Each row has a class, written after it.
[-148  -72  178 -116 -152   84 -215  -34   95   76 -271  -18   90  -65
 -103 -155   43   86 -103   99 -129  108  -59  -91    6   58   54   31
 -128 -251  -18   58   86  -88   67 -146 -120  126  -42   73 -149  360]  (14)
[  10  -19   97 -333  -36   60  129 -117   73 -141 -212  -63  -27  119
   37 -101   16   89 -283   96  121  369  -30  170  180  153 -167 -225
  -89   94   15    5  -69 -182 -128 -123  -73  140 -176  168 -179 -116]  (211)
[ -44  -15   56  322 -220  217   62   -5  134  -90   -7 -111  154 -243
   16  -71 -181  198   60    2   29   63  176   33  206  -15   76  -93
 -179  -86  112  -71  -29  -17 -318 -256  327   -5  257  -52 -465 -279]  (10)
[  87  -96 -108  -79  149   62  -48  -80   -9   91 -208   -1 -108 -131
   97  132   77  -86  -94   18   44    8  121   -8   71  138  -54  -68
 -295  108   48   45   52 -175  186   35 -181  179 -134  -70  -88  149]  (150)
[ -19  -57 -106  -84  136   32   34 -244   94   69 -174  -16   -2 -173
  -12  -97  -51 -105 -305  -53  -29  275  235  137   34  -37  -38   61
 -191  -47  136 -134  -13 -203    9   35   49  195 -250  105 -264   97]  (150)
[ -16   58 -123   54   95   30  136   22 -267  -28   55 -101  107   96
   -6  -33  -60   38  152   53  -84  160  -19  102 -248   32  -82   98
   76  -86 -123  252   28  -32   20   11  139 -100   76  120  -34  217]  (150)
[-226  -81  -55 -343  174 -110  -65   36 -247  208   52 -113  -94   13
   48   53  -31 -156  -90 -145   23  267   -8 -125  134   22  -48   -3
  155  234 -203  -94   88 -223   21   81 -192  169  -54  -90   97  -81]  (79)
[   5  -74   95  -18 -121   22  -97 -108   10  107  -42   -8  152  -85
  102  -90  -50  117   73   65  102   49 -118 -101   80 -101  -68  -13
   23 -158   -5   45  -12   85   81   59 -113 -188   90  -19  -65  176]  (215)
[ -12   13  -51 -187  -97   24  -70 -138 -124 -104   37   11    1  -66
   26   -4   79  158  150  150  -82  -41  118  -13  186    3   81   59
  112 -442  -17 -117  -89  207 -159  -18  -84 -151  -44   76  -36  104]  (8)
[ 107  -83   10 -262 -166   42 -146   16   90 -111  -93   34   68  356
  -17  178  -65  289  -34    2 -128  132  -55  110  155  200  -57  -40
 -190 -172   27    5  178   -2  193   66 -169 -244  -91  -16  -31  -15]  (94)
[ 139   77  -31 -187 -143   15   39  -85   93  -51 -107  -39   -8 -332
   79   -9   48  113 -123  110   77   20  137   19  -73  154  106  -47
 -196  264  134 -217  -58   76 -269  118  -15   52  -98  126  -55  189]  (145)
[  53   43 -178  178   55   53  -82   13 -111   -1  -64   27 -133   23
   69  -18 -134  128 -176   69   63   47   64 -112   75 -140   64   32
 -121  227   68  139    7  -29  102   23   73  204  -17   43  -27   34]  (94)
[ -66  252  -97 -106   53   77    4 -143 -196 -133   62  -12   15  243
  216  163  128   43   -2  123 -178   26  -41  160  -72 -225   21   84
   76 -231  -82  234  111  215  -19  -59   27 -241  307  -80  100  187]  (10)
[-144  -70 -181  171  113  136  -27   61  -25  109   24  -19  -17   96
  101    4   41   80  154   56  -95 -120  -44   91 -150    2 -188   22
  -96  -12 -154  124  206  -95  102   -3  -29 -165  -71 -145   34  282]  (211)
[  41 -143  216  150  -89  103  149  -33   32   75 -121  154  179   55
  -19   18  -17 -119  -61   29 -128   68 -112  -48  125  -39    7  -99
 -161 -139  -24  -99  -32  112  -20   57   24 -228   62  -73   61  249]  (211)
[ -48 -102    8  -33  183   34 -285   17 -247  161 -125  110 -136  104
  107 -220  155  -22  123   -3 -132   88   22 -291  472 -152   24   74
  135  -38  -64  -60  -34  -44   47  121 -256   26  -42 -113   96  186]  (150)
[   3  189   33 -181   86   64  270  -93  382 -130    3 -147 -138   19
   98   34    9 -132 -136 -130  146  169   80  336  -89   41  -29  -98
 -262 -101   63  -84  -90 -158   -3   28 -146    8    4  198 -306  -35]  (29)
[ -44  -11  -58 -224  199  -81  174 -347   26  208  -91    3  -52   99
  -60 -132  102 -187 -140  -91 -208  217  -45 -225  363  174   43  -54
 -220  -42    5  -44  -77  -45  -81   30 -146  298 -196  103 -166  201]  (211)
[   8   24   20   83  -11  172  114 -103  268  123   41  -32  -58   -4
  -60  -29  -60 -140 -299  -28  -58  153   98   24 -198   24  -31   63
 -296   -7   73 -156   38 -245   94  -34  -46  245   75  145 -267  -72]  (14)
[  -3   20   12   10   83   -9  -59  -43  -99   95 -112  129 -122 -113
   57    9   38  217  -41  166 -223  -24  127  -49  276 -233  115   24
  -10 -364  -61  -12   -3  -68   47   44  -45   39   42   27   14  111]  (98)
[ -41 -121  -92   12   71  -81   -1  -99 -195   52  -53  -31  155  -84
    1  -92    0   37  110  103   76   50   63 -150   -2   30    9  -19
  175   80   95   86   -3 -125  -84  -51   56 -120    8   49  -56   61]  (10)
[-139  167   66  -69   19  122  204  -32  -24  -32  -97 -189  -48 -143
   25   15 -160  -30 -130   -7  197  313   98  157   32  -10  100  -72
  -37 -119  -48  -12  -50 -193  -56 -178   50  383   35  184 -248 -147]  (79)
[  11  -16  153  -30   87   47  -44 -126  -65  123 -133   93 -115 -201
   27 -125   63  210  -15  175  -17   54  104 -270  445 -122   91   55
 -230 -189   12   -4  149  105   -8  -40   -8 -171  188 -102   53   76]  (10)
[-180 -110  -60  142  194   -3  -34   34 -254   98   45  -21 -207  326
  -91 -174   39   29  164 -118   46  161 -110 -315  263  177 -101  133
   48  129  -70  107    8   44  137  156 -215 -211  -59 -165   23  -68]  (213)
[  11  -19 -127   12  100   21  -35 -325  132   73 -223 -100  -59 -168
  -24  -28   26 -130 -182  -88  -61   83  256   47  108   76  244  -45
 -253   18  129  -94  -11 -194  107   73 -101  175 -128   44 -169  229]  (150)
[  73  -84  126   24 -144   32  -65  -27  105    4   11   86   35 -144
  -23   62  -16  121 -161   90 -181   42   41   63  175 -180   61    4
  -94 -343  174 -150  -18  -60   45  -92  162   53   16   29 -201  -21]  (94)
[  59   84  -58  -89  566  -65 -141 -145  223  259  -14 -119  218   -2
  186 -166   68   93  310  235  -46 -128  127  237 -380  136  -82  216
  -40  140    5  -14 -191 -283  242   30   48  140  556  290  183    1]  (10)
[-224  -97  -41    0  -17   37  -94 -192  104 -136    0  -89   89   59
  -66 -145    8  -17  257  184    1   60   98  -14  159   86 -109  148
   -2  195  -83  -93   -8   16   28 -210  -71 -128   -2    7 -126 -164]  (150)
[ -57  107  235   50  110   -3  388  186  170   20  125  -23   47    3
   52  251  224  -60  120 -221 -165  -14  109  110    0    7   42 -323
  -30 -114 -277   55  209   52 -132  203 -135 -105  395 -272  185  233]  (98)
[  22  -80 -185  153   83  -55   -5 -122 -226   60  -25   -8    4    5
  -30 -229  -11  217   -2  143  -60   -1   37 -170  102  -22   25  -61
   55   61   83  148 -146  117 -149   38  185   70  141   63   25  111]  (145)
[ -38   29 -402  -63  173   -5  237  -70  188  306    9  -94  -94 -151
  181  -50 -132 -233    3    4   54   11  -88 -199  -71  -23  -49 -108
 -243 -253  181  199    3 -174  -80   -1   18   33  -28  137 -291  142]  (98)
[-172  -94 -157   14  -72  -20 -259 -250  -41 -106   30  -14    3  229
   46 -237   79  190  111  118  -28   74 -108 -152  191  201 -175   26
  108  201    2  -59   66   79   23  -70   80 -264  -77  -96 -120  -78]  (8)
[ -78  -78  -63 -103  140 -177  -52 -228  -20   33  -35   15  -91  138
  -23    5   82  -64 -123   85  -88  209 -234   22  137  -10  -96  -17
  248  -13   30   35    5 -125   -8   87  174 -228    6  -13  103  -92]  (215)
[ 100  -23 -282  -13   62  -45 -231  -88  162   26 -236   72  -98  266
  360   -2  -64 -407 -521 -499  309  347 -264   44 -179  -84  -80 -339
  193 -128  565 -111  -38 -239   59  416  140 -461   40 -127 -290  -91]  (98)
[  82   30 -196   74 -241  188   18  -34  101  184   71 -134   70  -90
  148 -262   26  200  564  223   65 -146 -201    8   24  165   77 -223
   90 -716  109   18  118  377 -100 -179  132 -315  170  -45  -48 -123]  (29)
[ -17   61  -17 -124   82  169   28 -121  -40  164  -77  -70   64   20
   96  -56  -62   37 -188 -166  -24  119   56  145    5  100  -64  -60
 -111 -300   84 -134  -13 -230   19   14  -20  121 -130   37 -256  -11]  (213)
[ -16  -76 -219  -73  279  -75  -70 -241 -105  142 -123 -104 -140  -56
   66 -172   21    4 -158  -21  -72  242  135  -72  117   73  194  -77
 -238  -16  142   20  -49 -178   33   87   17   81    7   57 -178  156]  (79)
[-109  -34  182  -82 -161  -22  -34 -103 -145 -168  -85   67   81  -72
    8  247  108  116  -53  190 -126  -44   28   64   69   13  116  -44
   11  -70  -78 -117  -34   27 -114  -27  -47 -194  119  -15   28  213]  (94)
[ -51   91 -151   98  111  -36  -32   80 -122   61  -84  -24 -174   23
   74  -85   87  125    6   58 -199  -48   84   36  -63  -97   93   -9
  -28 -122  -29  179  -53  -59   -8    9   21  -65  107  -20  -87  183]  (215)
[-172   65 -191   81  114   89  251   66 -205 -150  128  -28 -188  204
 -213  -26 -159   71 -157  225   -8  226  -61 -296   50 -114  125    2
 -118  211 -152  142  119 -118  -98   18   86  225 -194  250  217  386]  (213)
[ 147 -165  141    6  -43  -35 -225   49  138 -128  -88   83   55 -189
 -140  129  -23  217 -129  164  -74   19   95   72   77 -131   88  200
    6 -131  166   23  -86   12   21  101   64   -5   70   84   65   62]  (29)
[-207 -139   62 -137  326  -13  -16  -37   43  192 -223   39  133 -109
    5  -77   25  -81  -44  -25  -23  289  -60 -112  364  -40 -108  -54
    4    4  -59 -101  -55  -96   35  143 -211 -104  -45 -100   13  -69]  (8)
[-186  -17   -7   15 -212  307  -72  -46  118  -96   14   12  -24  224
   83 -152  140  397   88  571  -98  241  -26    1  322 -133 -261  -21
  311   36  -34  -67  136  269  139 -153  -75    9  253  -85  145 -288]  (29)
[ -26   57 -270 -116  203   10  -53   -8 -327   40   34 -109  -37 -197
  146  -15   83  335  143   97 -221    6  133  -47 -115  184   -3  105
    5  -42  -62  139  145  -26  -99  218  122 -473   59  -86  -58  243]  (29)
[ -79   33 -143  -13  -43  137  -23   89 -147  -71  174  -44   17   87
   89  179  -58  121  207   91  -79   55  129    3  -70  -74  -41   16
  158 -206 -140  -40  263   72  181    2  104 -121  247  -60   39  145]  (14)
[-124  -63 -181 -126   35    2  -25  -45  -75  -20   88  -36  -84  108
   49 -122   47  -11  115    0   38   49   52 -109  246   -9 -151   30
  209  119   50  -82   31   98  -52    8  -53 -284 -122 -124   16 -102]  (211)
[   1   17 -193  -47 -141   55  -84   47 -184  -12   41  -95  -66  -75
  104  -42  -89  241  262  111  -52 -151  167   26  -52  105  -35   68
   28 -144  -32  -20   98   31 -153  -76  139 -437  212   32 -112   65]  (211)
[  12  -91   49   16   11  -11  -97   72   50  -22 -188   77 -186  156
  -86  170  -17  -16  -51   38  -15 -213   59 -114   37  168   19   26
  -32  -82  102   41   41 -321  -83    4  -30 -148  154  105   55  167]  (79)
[ 166  101 -140 -154  160  -21 -157  115  134  -88  -29  104  116   77
  120  -24  187  -15   74   62 -303    6  -37   94 -273  -90   37   81
 -160   41   77   38   77   28 -262  165 -157 -133  -71  144  -16  463]  (79)
[ 167  214  -10 -137  -18  -41  317 -180  116   39  151  -12   13 -102
  -54  166  -77   21 -112 -106   50  -11 -239  149  -22   91 -104  -99
   -1  -83  -91   24  118   98 -592  129   62   39  -25  158   60 -135]  (79)
[  52  314    1   -1   -2  172  293  110 -255 -123 -122   63  -36   24
  134  262    5  178 -157    1 -229   49  235  -87  -75  274  -55 -186
   39  -83  -17 -121  -27  -83  -76  112  207  147  312   80 -319  105]  (213)
[-124  -28  -97  198   63  102 -132  157 -119  -45  -96   46   41   27
    4   33  -44  233  115   27  -62  -17  -55   50 -186   83 -170  119
 -156   34 -179  126   79   36  -90  111    8 -115   47  -70  -47  278]  (150)
[-153 -233  -49   39   49   15 -121 -230 -114  147 -174    5  -23  175
  -47  -92   46 -139  -14   10  -30  153  -59  -95  314   76   -1  -36
  113  110   47  -71  -65 -101   35   32 -164  -74  -61  -48   19   43]  (14)
[   3  -79   37  303   64   22  -77  -87   52   -7   57  125 -246  272
  -47 -161  -23  -12  -20   40  255   53 -149 -294  268   82 -142  250
   20  233   84   69 -113  -95 -172   -1   -1   73    8   84  -26 -244]  (8)
[ -44   49 -223  162   21   62   82  -23 -287  231   46  -38   65  210
  132 -107  -55  203  -91    9 -121 -155  -18  -86  -29  -87 -165  -91
    7  154    9  425  158 -142  -22 -106  127  -65  158 -126   26  166]  (98)
[-300 -254  -34  -29   -3 -127  -54  -84  150  169  112  -19 -327  209
  -71  -51 -135  -52  184  -33  212  -98  -60   64  326 -165 -266  236
   48 -297  -60    7   75   10  297  -56 -231 -267 -173  -73   59    8]  (213)
[ -34 -323 -306 -164   57  -29 -270    4   28   69   73   17   -5  522
   64 -262  -10 -269  236  154  -12  131 -104 -333  166   99 -139   40
  137  225  175  -55 -111  -24  158  -36  -26  -79  -72   65  196   12]  (98)
[ 238  -46  105 -209 -149   -1  123   83  -15 -511   -1  270 -166   70
   23  523  -47    2 -278   21  245   -8   29  -93  251  -91 -227 -202
  -56  -13   39  -25  117  168  -95   94  -46 -113 -174  -32  -15  -11]  (79)
[  -9  -79 -182  -82  112  -49  -74   -7 -197  125  123  -12   83   -1
 -109 -108  -12  -60   -2   22  -46  -44   82  -52   -3 -203  187   68
   22  339  -51 -149  -85   36 -210  100 -237   32 -177   64  382   95]  (10)
[-236 -105  147   58  153  105 -295 -306  319   40  -91  -41 -233   15
 -212  -78  -28  423  -64  259   58  154   97  -48  317 -274   97  115
  150 -899  -30    3  345 -240  620   35  -38  299  136  153  203  312]  (79)
[ 131  -26  -16   36 -254  160   78 -170   57  -21  -35 -112   90   29
    7    8  -32 -119  -14  -24  -25  183   59  -71 -146  292   59   29
 -275  -57   67   43   47  -22   91  -70  -35   -8 -186   31 -367   80]  (215)
[  19   82   62   85  -21  106  160 -273   60  -22 -149  -82   70  -27
   47   -2   44  -95 -152   31  -94  165   76   68   12  103    5 -135
  -56   71   50   53   55 -120   64  -75   81  125   59   55 -234  106]  (79)
[  24   14   39   60  226   57 -228   26 -376 -100  -10  -90  173  -64
    5   18  112  220   86  -47 -210 -190  164  313 -277  -55 -115   28
  144  -30 -167  135  -96  -33   95  106  118 -114  300   14  133  406]  (29)
[  -6  -58  200  -70 -251  125 -110  -52   29  -52  -60   67  262    9
   52  101  -34  315   36  147  -94 -141  -43 -161  205   84  -37   59
   83 -345 -110  166   76  255   -8  -42  -81 -252   54 -236    7 -144]  (29)
[-133  -48 -254 -131   68   47 -140 -233  -66  149  -63 -128 -101  105
  129 -167   67  -47   59   11  -12   71   37  -26  229   97 -134   -4
  148  264  162  -91  -23  -12   95   42  -86 -207   58  -59  -37   34]  (14)
[ -40   91  -59   68   29   36   57   83 -202  -90   99   -7  -75   16
  100  138   -2  368  171   24  -59   36  162  -93   10   69  -35   17
  -37 -170 -262  166  220  148  -38  127   99 -113  219 -152  -44  215]  (215)
[-231    5   -5  319   20  183  144  277 -302   97  -24  -46   79 -182
   -6   77   56  311  318  190 -167 -173  257 -224   12   82  113  -37
   22 -166 -146  130    4  185  -30  -68   75  -36  466 -248   45  165]  (10)
[-181 -189 -229  -80  137  -96 -242  -80  -54  113   22  -63  -75  170
   -9 -195   73   28   67   56 -149  203 -113  -85  195   20  -90   95
   13  312   28    6   22  -93   27   25 -105 -114  -54  -53  -55  -39]  (29)
[ 250    3  262   92 -477  -74   20  -66  107 -142 -100   36 -462 -263
  -51   15  -81  293  -24  305  182 -211  328 -370  406  121  232  166
   37   26  -24  103   53  245  228  -64    3 -107   -7  -45   79 -241]  (10)
[ 215  231  198 -250 -137   65  -16   12  197 -220  147   -7  191  -68
  155   75 -134  362  137  -78  104  -78  125  247  108  -67 -118  122
 -196  159 -118 -125   86  171 -349   76 -190 -216  125  113  -99  -59]  (79)
[ -52   84  -63   73   37   -3  -51 -240  -53  -11 -164   46    0   32
  121 -167   95   10  180  167  177  -12  157  -38   92  -21 -187   31
  264  261    2  -50   69  158  131  -65  -89 -216   97  -56    1 -175]  (215)
[-253  -77 -133 -126 -134 -103 -139 -307 -133  -89  143  -78 -152  164
   99  -70   77  242    5  143  106   28 -127   16  204   99 -193  187
   25  306   71  -38  -73  211  188  -70  -58 -426  -87 -206  -95 -127]  (211)
[ -35  154 -157  112   30  -32  125  -72  -20  -35   89 -114 -143  158
   96 -144  -99  145   45  -72  -97 -111  108  167  -55 -101 -145   -3
  182 -139  -73  266   25   74  -21   70  277 -261  273   72  -49  248]  (29)
[ 153  -81 -220  235  220  124   64  208  141    5  247  -40 -191 -111
  128 -240  -14   31  -27   96  -29   71  -64 -508 -291  224 -219   79
  -34   36   94  273   -9  -41   92  255  352 -230   -7  -91 -207 -120]  (14)
[-167  -59  -62  219   90 -106    5 -315  -54    8   -5 -108  -42   77
  -61 -249   54   93  -31  -40   90  144   -2 -113   58  208  145  -29
   31  125  132   -3 -124  -70  -46   63   32 -107   43  -14 -207  -55]  (213)
[-176  166 -380 -226  195  -87   92 -426 -294  103   78 -267    7   48
  -77 -129  134 -171  249 -248 -134 -173  174 -275   73  211  143 -179
   65 -251   80  124  312 -188  240 -127   54 -164 -179   20 -129  573]  (98)
[ 221  -26  257   14 -311   82 -118 -123  118 -104  -73   75  123  -61
   45   57  -47  234  112  211  126  -90  -89  -16  224   69  -24   47
 -101  -75   91  -20   -9  129  -27 -123  -45 -106  103  101  -89  -94]  (94)
[   7  180 -165  -66  168   93   10  110 -114  -29   56  -65 -101  -84
   96   -8   53   79  144   -2  -48   42  -59  -14   -6   21 -176   38
  -58  234  -94    5   85  100   45  171  -32 -196   47  -56   31  106]  (150)
[  18  145   -8  115 -143  167   28   -6   29  -74    5   -5   41 -112
  161   44   25   -4   -9  131  -16 -174   74  -39 -178  -71   34    0
  156 -175   37   74   79   59 -133  -42  127  -51   74  -17  -34  213]  (213)
[ -18   70   98  111   10  245  -47   13 -244 -159  -45  -38   37   93
    9   77   77  127  -35   51 -127   61  102   81  -83   72   51  134
    0 -158  -40  106  136  -40    8  -34  212 -297  137 -118   78  190]  (211)
[-196  -80  202  -40   49  152 -167 -212 -269   -1 -178    5   46  237
  -71 -170  168  -54 -190   35  -77  377 -203 -135  248  115  109   88
 -136  202   87 -204 -136  -79  133   52 -223 -342    3  -80   -3   12]  (29)
[ -36  223 -100 -153  310   63   16 -131  147 -119   51 -132 -278  102
  119   87  207 -192 -126  -48  -85   71  207   99   -7   -8   -9  100
  -91  -28  117   65  -45 -135  136  -16  -37  309  151   81 -162  142]  (213)
[  11   73 -107 -188  150  -34    7 -101  -63  369  -59 -131  143 -269
  100 -161  130  -62 -171   61  -70  171  -14  -11 -125  -70   24    8
  212  337  296 -129  -65 -150  316  141  -78   12   38    9   84   95]  (211)
[ -47   23 -156    0   61   29   17   37   -8  134   47   29  -16   81
  170  -10  -48  220  139   90 -178   10   84  -23  -11  -31  -41   82
  -57 -211 -112   49  133  -15  -46  126   94 -134   90  -19  -11  340]  (215)
[-137  165  -59    0   77   83   96  -49  -74   98   17  -74   18  -54
   76  -54   11  251  -42   91  -36    6  -98  -50 -127   30  -90    8
   -6 -203   76  113   78  -79  150   58  130 -310  183  -27  -34  141]  (98)
[-207  256 -135  -13  -44  112 -223 -108  317 -343 -253  -27   28  270
  145  -60   21  -17   37   69   57  363 -383   83  -18  -25   -7 -104
   34 -215   61   70  219   -5  171 -156    6  -48 -222   54 -445  -75]  (213)
[-523   83  141  103   91  343  106   81  200 -109 -277  -80  157  255
 -162  140  126 -251   51  126  310  133 -204 -189 -343  161 -192  -94
   94   65   65 -109  -44 -319  442  -14 -675 -110  207  155 -111   93]  (94)
[  69   -3   36  -58 -122   27  103  -13   93  -56  -52   37  -89  170
   98  -36   47   63   30   61  -87  -20   11   27  296  -12 -161  -76
  110 -121   76   59    4  -14  -15  -91   28 -162  -62  -41 -145 -166]  (145)
[ 133  179  -52 -216  -37  121 -202  105  156 -185  -39 -135  101 -135
   84   25  -43  177  149  138    6 -254   28  192 -481  124  -48   21
 -152 -239  -79   87   36   75  164  -31   -6 -199   68  184   15  168]  (94)
[-171   74 -219 -121   86  -77  329   36 -354  172 -107   69 -247  165
  124  -73   54   20 -145  169 -224  251  105 -163   85   90 -170 -138
  209  -27   -2   69   54  -16   11   16  318  -18  138  -12   19  169]  (98)
